Below is a small trained network, with its code and all its weights. Each question gives an input and a class and asks what happens when units are switched off, that is, made to give their printed mean instead of their output.

import numpy as np


def w(rows, s, z=0):
    codes = np.array(rows[::2]) - 128.0
    scale = np.full(codes.shape[1], s)
    scale[-1] = z or s
    return codes * scale


def f(y):
    return y / 2 * (1 + np.tanh(0.7978845608 * (y + 0.044715 * y**3)))


def log_softmax(a):
    a = a - a.max(-1, keepdims=True)
    return a - np.log(np.exp(a).sum(-1, keepdims=True))


def net(x, mask):
    res = np.array(x, float).reshape(1, 7) / 4 @ E
    y = f(res @ A[0][:, :-1].T + A[0][:, -1])
    res = res + np.where(mask, y, B[0][:, -1]) @ B[0][:, :-1]
    return log_softmax(res[-1] @ U[:, :-1].T + U[:, -1])


A, B = {}, {}
E = w([
[136,240,92,127,168,148,170,46,99,93,254,154],'x0',
[133,110,103,107,134,118,153,123,94,142,129,111],'x1',
[174,116,10,123,63,199,184,164,206,176,138,181],'x2',
[131,124,118,129,116,101,147,132,128,130,133,104],'x3',
[128,135,134,135,129,135,113,130,143,115,127,136],'x4',
[88,117,129,52,64,87,204,55,95,66,59,223],'x5',
[51,154,103,227,36,174,100,79,51,108,119,83],'x6',
],0.0091)
A[0] = w([
[125,90,146,78,68,88,154,83,131,72,56,192,76],'n1',
[103,117,106,170,95,160,137,138,81,122,107,118,82],'n2',
[157,82,121,175,185,179,78,165,135,186,150,52,77],'n3',
[173,81,167,39,230,81,164,173,195,158,107,178,53],'n4',
[95,105,119,202,36,183,109,104,53,143,79,103,90],'n5',
[132,188,115,108,167,106,165,102,133,88,185,146,32],'n6',
[105,134,139,99,92,125,162,102,107,89,94,179,89],'n7',
[131,159,136,142,114,136,136,117,106,129,180,144,122],'n8',
[130,104,114,102,129,155,114,112,115,98,117,140,95],'n9',
[109,136,112,150,104,137,106,134,117,104,112,110,166],'n10',
[152,98,19,127,62,192,143,145,193,184,96,170,112],'n11',
[107,116,220,124,190,55,72,97,61,98,83,88,116],'n12',
[124,14,152,124,98,127,91,187,135,154,3,108,3],'n13',
],0.012,0.0026)
B[0] = w([
[114,148,126,152,178,103,95,223,127,221,108,110,218],'n1',
[138,108,143,96,104,90,100,111,160,124,123,95,178],'n2',
[103,152,120,133,169,84,114,221,119,225,87,128,235],'n3',
[114,124,129,113,75,46,54,70,166,44,74,94,240],'n4',
[136,127,129,110,106,53,58,78,183,47,84,110,240],'n5',
[132,125,77,150,124,192,124,48,87,158,145,129,199],'n6',
[127,148,120,140,174,123,108,189,129,196,132,106,194],'n7',
[160,103,103,112,143,151,112,84,142,148,124,142,169],'n8',
[152,123,117,151,112,122,131,160,164,132,126,97,137],'n9',
[130,129,113,77,143,93,129,103,124,108,104,154,162],'n10',
[116,94,218,126,109,159,221,184,99,60,154,151,254],'n11',
[132,88,182,124,79,177,236,196,135,68,154,166,249],'n12',
[153,167,52,145,160,223,144,6,81,170,209,149,252],'n13',
],0.013,0.016)
U = w([
[118,65,215,117,73,173,244,193,83,60,155,181,85],'0',
[125,112,124,84,81,54,48,65,153,67,80,104,20],'1',
[105,148,123,151,198,100,101,234,94,254,99,115,167],'2',
[153,135,64,138,143,215,137,5,50,161,185,161,250],'3',
],0.0082,0.0016)

Each question gives the input, the list of numbers given to net, and the class t.
The units are the neurons (one row each of A and B). Each row of codes is followed by its name. A weight is (code - 128) times the scale printed after its matrix; where a second scale follows, it is the last column's (A, B and U).
mask holds one flag per neuron, in row order. A switched-off neuron (its flag False) gives its mean, the last column of its row in B, instead of its output. The means were averaged over made-up inputs and are rounded, as every weight is.
A unit's drop is (log p(t) with every unit on - log p(t) with that unit switched off) / (log p(t) with every unit on - log p(t) with every unit switched off).
The circuit of an input: a set's keep is (log p(t) with only the set's units on - log p(t) with every unit switched off) / (log p(t) with every unit on - log p(t) with every unit switched off). Starting from the 12 units with the biggest drops (on a tie, the unit counted first), units are removed one at a time, each time the one whose removal leaves the highest keep (on an exact tie, the one counted first), for as long as the keep stays at least 0.8.
circuit, biggest first: the units of the circuit, biggest drop first
unit that matters most: the unit with the biggest drop
k most important neurons: the k neurons with the biggest drops, biggest first
drop of u: that unit's drop, to one decimal
input [8,1,-6,8,-2,-6,-6], class 3: 4 most important neurons : [n6, n11, n5, n1]
input [2,8,-2,2,-8,0,-7], class 1: unit that matters most : n4
input [5,-6,8,0,-4,-8,5], class 0: 3 most important neurons : [n11, n1, n7]
input [0,-4,8,6,6,-4,8], class 0: 2 most important neurons : [n11, n4]
input [-4,8,4,3,7,4,-7], class 1: 2 most important neurons : [n4, n12]
input [-6,-6,-4,-1,0,7,6], class 2: 2 most important neurons : [n1, n7]
input [-7,-1,-7,8,-8,-5,0], class 0: 2 most important neurons : [n12, n6]
input [3,-5,2,-5,-1,-2,-1], class 3: 4 most important neurons : [n12, n1, n11, n3]
input [7,2,-6,-6,-8,-7,2], class 2: 3 most important neurons : [n13, n3, n11]
input [5,8,7,6,8,-8,-8], class 1: 4 most important neurons : [n4, n12, n1, n7]
input [5,-6,-3,1,-2,-3,5], class 1: circuit, biggest first : [n13, n11]
input [-4,1,7,3,7,8,-2], class 2: 3 most important neurons : [n1, n12, n7]
input [3,-1,7,7,0,-8,7], class 2: 3 most important neurons : [n3, n12, n4]
input [-7,6,1,7,-1,-6,-2], class 3: 2 most important neurons : [n13, n1]
input [-7,-7,3,-6,6,-2,-4], class 3: circuit, biggest first : [n13]
input [-6,4,-5,-3,-2,-2,1], class 3: 2 most important neurons : [n13, n11]
input [5,2,-3,3,-2,-5,2], class 2: circuit, biggest first : [n13, n4]
input [-7,8,3,-4,-7,-4,-4], class 3: drop of n13 : 2.3
input [-7,-5,4,-5,-1,-4,1], class 3: drop of n13 : 2.7
input [-7,5,-5,8,-2,1,-8], class 1: drop of n11 : 0.1
input [7,-2,8,7,1,8,6], class 0: circuit, biggest first : [n11]
